Here is a tiny trained network, its code and every weight. The questions are about switching its units off for an input and a class, where a switched-off unit gives its printed mean instead of its output.

import numpy as np


def w(rows, s, z=0):
    codes = np.array(rows[::2]) - 128.0
    scale = np.full(codes.shape[1], s)
    scale[-1] = z or s
    return codes * scale


def norm(h):
    return h / np.sqrt((h * h).mean(-1, keepdims=True) + 1e-5)


def f(y):
    return y / 2 * (1 + np.tanh(0.7978845608 * (y + 0.044715 * y**3)))


def log_softmax(a):
    a = a - a.max(-1, keepdims=True)
    return a - np.log(np.exp(a).sum(-1, keepdims=True))


def net(x, mask):
    res = np.array(x, float).reshape(1, 2) / 4 @ E
    u = 0
    for l in range(2):
        y = f(norm(res) @ A[l][:, :-1].T + A[l][:, -1])
        res = res + np.where(mask[u : u + 8], y, B[l][:, -1]) @ B[l][:, :-1]
        u += 8
    return log_softmax(norm(res)[-1] @ U[:, :-1].T + U[:, -1])


A, B = {}, {}
E = w([
[128,2,81,173,215,104,104,61],'x0',
[159,98,186,166,163,126,122,164],'x1',
],0.0093)
A[0] = w([
[79,131,140,90,110,140,152,186,150],'L0N0',
[132,158,216,88,47,176,82,138,75],'L0N1',
[160,91,124,165,194,189,84,203,121],'L0N2',
[142,238,144,52,39,148,164,78,50],'L0N3',
[59,142,69,120,54,179,192,173,136],'L0N4',
[114,254,119,89,62,123,154,115,56],'L0N5',
[180,239,136,74,59,198,156,209,3],'L0N6',
[140,117,104,134,107,136,113,161,9],'L0N7',
],0.0095,0.0048)
B[0] = w([
[175,117,154,231,184,162,156,169,165],'L0N0',
[159,110,146,217,214,50,166,60,201],'L0N1',
[154,134,174,25,79,235,139,181,176],'L0N2',
[116,92,142,28,151,169,40,171,229],'L0N3',
[118,39,111,69,98,141,118,179,187],'L0N4',
[99,186,157,78,94,223,57,240,224],'L0N5',
[96,170,96,184,114,65,223,1,251],'L0N6',
[169,141,149,189,221,192,24,58,115],'L0N7',
],0.0083,0.012)
A[1] = w([
[88,112,106,68,50,116,123,20,169],'L1N0',
[137,251,128,200,193,71,148,80,25],'L1N1',
[177,138,199,133,132,169,149,182,40],'L1N2',
[228,104,208,167,173,161,66,173,42],'L1N3',
[96,224,159,208,173,75,115,91,67],'L1N4',
[61,100,22,114,106,87,128,53,2],'L1N5',
[77,197,83,156,90,137,106,129,36],'L1N6',
[83,169,172,213,99,112,143,95,10],'L1N7',
],0.011,0.0043)
B[1] = w([
[171,154,59,144,70,89,128,113,212],'L1N0',
[21,154,178,177,86,178,161,79,254],'L1N1',
[200,99,95,148,186,71,113,77,211],'L1N2',
[173,6,181,134,206,213,109,127,194],'L1N3',
[116,92,152,210,53,172,186,79,244],'L1N4',
[167,200,70,132,64,72,180,117,219],'L1N5',
[156,29,76,110,174,160,68,165,146],'L1N6',
[122,161,138,168,95,152,191,76,198],'L1N7',
],0.013,0.0064)
U = w([
[79,189,205,115,184,6,133,192,86],'0',
[92,184,167,168,148,103,19,95,1],'1',
[61,186,205,204,63,218,224,54,226],'2',
[64,179,134,151,183,106,53,85,1],'3',
[216,27,172,114,207,207,109,100,228],'4',
[82,174,128,185,168,115,63,134,1],'5',
[201,182,12,116,62,54,178,68,206],'6',
[56,198,117,12,92,227,60,230,221],'7',
],0.016,0.0093)

Each question gives the input, the list of numbers given to net, and the class t.
The units are the neurons (one row each of A and B). Each row of codes is followed by its name. A weight is (code - 128) times the scale printed after its matrix; where a second scale follows, it is the last column's (A, B and U).
mask holds one flag per neuron, layer by layer. A switched-off neuron (its flag False) gives its mean, the last column of its row in B, instead of its output. The means were averaged over made-up inputs and are rounded, as every weight is.
A unit's drop is (log p(t) with every unit on - log p(t) with that unit switched off) / (log p(t) with every unit on - log p(t) with every unit switched off).
most important unit: the unit with the biggest drop
top k neurons: the k neurons with the biggest drops, biggest first
k most important neurons of layer l: the k neurons of layer l with the biggest drops, biggest first
drop when u is switched off: that unit's drop, to one decimal
input [1,-4], class 6: most important unit	L0N5
input [-8,-1], class 7: top 4 neurons	(L0N5 L0N3 L0N4 L1N6)
input [-2,-1], class 7: top 3 neurons	(L0N5 L0N3 L0N4)
input [-5,-1], class 7: 4 most important neurons of layer 0	(L0N5 L0N3 L0N4 L0N6)
input [2,0], class 6: 2 most important neurons of layer 1	(L1N3 L1N1)
input [0,0], class 0: 2 most important neurons of layer 1	(L1N4 L1N3)
input [5,-1], class 6: top 2 neurons	(L0N5 L0N0)
input [-1,4], class 4: top 2 neurons	(L0N6 L0N2)
input [2,-8], class 6: drop when L0N5 is switched off	0.2
input [-1,-8], class 7: drop when L0N3 is switched off	0.0
input [-6,-8], class 7: drop when L0N5 is switched off	1.1
input [2,2], class 4: drop when L0N6 is switched off	2.1
